data =
[[  7  -4  -9  11 -33 -15]
 [ -4  -4  11 -13 -33  11]
 [  0 -12  23  22 -33  25]
 [ -8   1   3  -7 -33  18]
 [ 11 -12  31   9 -33  -8]
 [ -2 -14   6 -13 -33  10]
 [ -7   2   1  -1 -33  20]
 [ -2  -5 -16  13 -33   8]
 [  4   5  -9  14 -33 -11]
 [  3  -4   8  34 -33  10]
 [ -5  -4   6 -10 -33  15]
 [  2 -12  25  -1 -33  10]
 [ -5 -12  -9   1 -33  19]
 [ -4  -5   8 -13 -33  12]
 [ -3 -19  -1 -10 -33  15]
 [  4 -13  10 -14 -33  -5]]
Rows and columns are numbered from 0.
The entry just left of the largest entry: 8
The bottom-right entry is -5
The entry at row 0, column 1: -4
Report the bottom entry of the column that holds the largest entry.
Answer: -14
The entry in the top-left corner is 7
Report the entry in row 0 and column 2.
Answer: -9
Report the entry directly below 7.
Answer: -4
Report the entry just left of 31.
Answer: -12
Report the entry just right of the largest entry.
Answer: -33
Report the entry directly below the largest entry.
Answer: -10
Report the entry in the top-right corner.
Answer: -15
Report the entry just left of 13.
Answer: -16
The entry in the bottom-left corner -> 4
Report the entry just left of 14.
Answer: -9
Report the entry at row 2, column 0.
Answer: 0
The entry in row 2 and column 2 -> 23
Report the entry at row 2, column 1.
Answer: -12
Report the entry directly above the largest entry.
Answer: 14
Report the entry directly below 31.
Answer: 6

M = [7 6 1 0 2 2 2 6 7]
Which number is the entry just left of the centre entry?
Answer: 0
The first entry from the right: 7
Which number is the 1st entry from the left?
Answer: 7

m =
[[ 60  95 122 228]
 [237  70 127 128]
 [166 180 107  68]
 [ 80 125 100 130]
 [232  82 171 134]
 [220  93  84 107]
 [ 99 133  62 200]
 [237  71 118 127]
 [110  90  78 246]]
The entry just left of 93 is 220
The top entry of the column that holds the smallest entry?
Answer: 60
The largest entry?
Answer: 246
The entry directly above 70: 95
The entry directly below 118 -> 78
The largest entry in the first row is 228
The 3rd entry in reading order?
Answer: 122
The bottom-left entry: 110
The entry directly above 246?
Answer: 127
The 2nd entry on the main diagonal: 70

Read these off the row that follows.
1) The first entry?
2) The third entry from the right?
3) The 3rd entry from the left?
4) The entry just left of the centre entry?
5) The 2nd-last entry?
6) The fourth entry?
7) The entry just right of the largest entry?
8) The first entry from the right?
0.027	-0.043	0.039	-0.091	0.136	-0.161	0.105	-0.177	-0.043	-0.177	-0.047	-0.164	-0.232	-0.176	-0.055
1) 0.027
2) -0.232
3) 0.039
4) 0.105
5) -0.176
6) -0.091
7) -0.161
8) -0.055

Read these off the array that follows.
1) Which number is the entry just right of -0.20?
2) Which number is the entry directly below 0.00?
3) Which number is the 4th entry in reading order?
4) Which number is the fifth entry, reading row by row?
5) Which number is the entry in the top-right corner?
6) Which number is the entry in the top-left corner?
7) Which number is the 4th-last entry, reading row by row?
8) Which number is the entry in the bottom-left corner?
array([[ 0.09,  0.10,  0.13,  0.09, -0.05,  0.07,  0.03,  0.00],
       [ 0.12,  0.19,  0.18,  0.13, -0.04, -0.07,  0.11,  0.01],
       [ 0.15,  0.21,  0.17,  0.15, -0.20, -0.02,  0.17, -0.02],
       [ 0.07,  0.08,  0.09,  0.07, -0.02,  0.07,  0.04,  0.02],
       [ 0.11,  0.18,  0.16,  0.12, -0.04, -0.07,  0.11,  0.02],
       [ 0.09,  0.11,  0.10,  0.08, -0.07,  0.01,  0.08,  0.02]])
1) -0.02
2) 0.01
3) 0.09
4) -0.05
5) 0.00
6) 0.09
7) -0.07
8) 0.09

a = ((2671, 1671, 2880, 3832, 7464, 2941), (2569, 1437, 2806, 3884, 7998, 2876), (3203, 2898, 3267, 3557, 4665, 3286))
Which number is the entry just left of 7464? 3832
Which number is the entry just left of the smallest entry? 2569
The entry just right of 2806 is 3884
The entry just right of 4665 is 3286
The entry just left of 2876: 7998

Questions about the row below.
1) Report the 1st entry from the right.
2) Report the second entry from the right.
3) Report the entry just left of the centre entry.
[ -3  19 -26   8  -8   5  11]
1) 11
2) 5
3) -26

[[ 0.08 -0.01 -0.04 -0.18  0.04 -0.14 -0.05 -0.20  0.05 -0.01  0.09 -0.08
  -0.11 -0.06]
 [-0.12 -0.24 -0.22  0.10  0.04 -0.10  0.07  0.11  0.03 -0.13 -0.11 -0.18
   0.07 -0.21]
 [-0.05 -0.02 -0.03 -0.05 -0.01 -0.09 -0.01 -0.08 -0.02 -0.04 -0.05 -0.05
  -0.02 -0.04]
 [-0.03  0.04  0.03 -0.20 -0.15  0.01 -0.21 -0.15 -0.15 -0.05 -0.04  0.03
  -0.23  0.02]
 [ 0.11 -0.04 -0.09 -0.18  0.02 -0.06 -0.05 -0.19  0.03  0.09  0.11 -0.13
  -0.10 -0.10]
 [ 0.09 -0.08 -0.12 -0.06  0.13 -0.16  0.11 -0.14  0.13  0.06  0.09 -0.18
   0.06 -0.13]
 [-0.16 -0.17 -0.16  0.16  0.05 -0.12  0.12  0.12  0.02 -0.14 -0.16 -0.13
   0.14 -0.14]
 [ 0.21 -0.04 -0.11 -0.29 -0.01  0.00 -0.12 -0.27  0.01  0.18  0.20 -0.16
  -0.20 -0.13]
 [-0.11 -0.15 -0.13  0.04  0.05 -0.16  0.05  0.04  0.04 -0.18 -0.10 -0.10
   0.03 -0.12]
 [ 0.08 -0.08 -0.12 -0.15  0.00 -0.04 -0.06 -0.14  0.00  0.05  0.07 -0.14
  -0.11 -0.13]
 [ 0.04 -0.08 -0.09 -0.08  0.11 -0.21  0.05 -0.13  0.12 -0.07  0.05 -0.12
  -0.01 -0.10]
 [-0.24 -0.06 -0.03  0.09 -0.07 -0.10 -0.01  0.09 -0.09 -0.23 -0.24  0.01
   0.02 -0.01]
 [-0.22  0.06  0.09 -0.03 -0.14 -0.07 -0.12 -0.02 -0.15 -0.22 -0.22  0.12
  -0.10  0.10]
 [-0.15  0.01  0.02 -0.03 -0.06 -0.12 -0.06 -0.04 -0.06 -0.19 -0.15  0.04
  -0.06  0.03]
 [ 0.02  0.08  0.05 -0.25 -0.09 -0.06 -0.18 -0.22 -0.08 -0.04  0.02  0.03
  -0.22  0.04]]
The entry just right of the largest entry: -0.04
The smallest entry is -0.29
The entry just left of the smallest entry is -0.11
The largest entry: 0.21
The entry just left of -0.25 is 0.05

[[ -1  11  -1  -2   3   6   7  -2   5   1  29]
 [ -1  23   3   2  10  -1  -6   0   5  -1  -1]
 [  3  -2   6   0   8   0  -1  -6  -1  -2 -11]
 [  2  -4   1   3 -18  -6   8  -5  -6   0  -9]
 [ -4   5   0   1 -19   1   1   3   5   6 -14]
 [-12  11  -3   1 -18  -1   7  -6  -3   0  -6]
 [  7   7   4   0 -14   8  -5   0   9  -2  12]
 [ -6 -19  -7   2  -9   5  -4  -1   2   4  -3]
 [ -5   7  -1   1  33  -1  -8  -6  -4   4  -4]]
The top-right entry -> 29
Give the last entry, reading row by row.
-4
Give the entry directly below 12.
-3
The 2nd entry on the main diagonal is 23
The 2nd entry, reading row by row is 11
Give the smallest entry in the first column.
-12
Give the largest entry in the first column.
7
The bottom-left entry is -5
The 4th entry in reading order is -2
The maximum -> 33
Give the top entry of the column that holds the largest entry.
3
Give the entry directly above the largest entry.
-9
Give the entry just right of the centre entry.
1
Give the entry directly above the centre entry.
-6
The entry just right of the largest entry is -1
Give the first entry on the main diagonal.
-1
Give the third entry on the diagonal from the top-right corner.
-1
The entry directly below the centre entry -> -1
The centre entry: 1
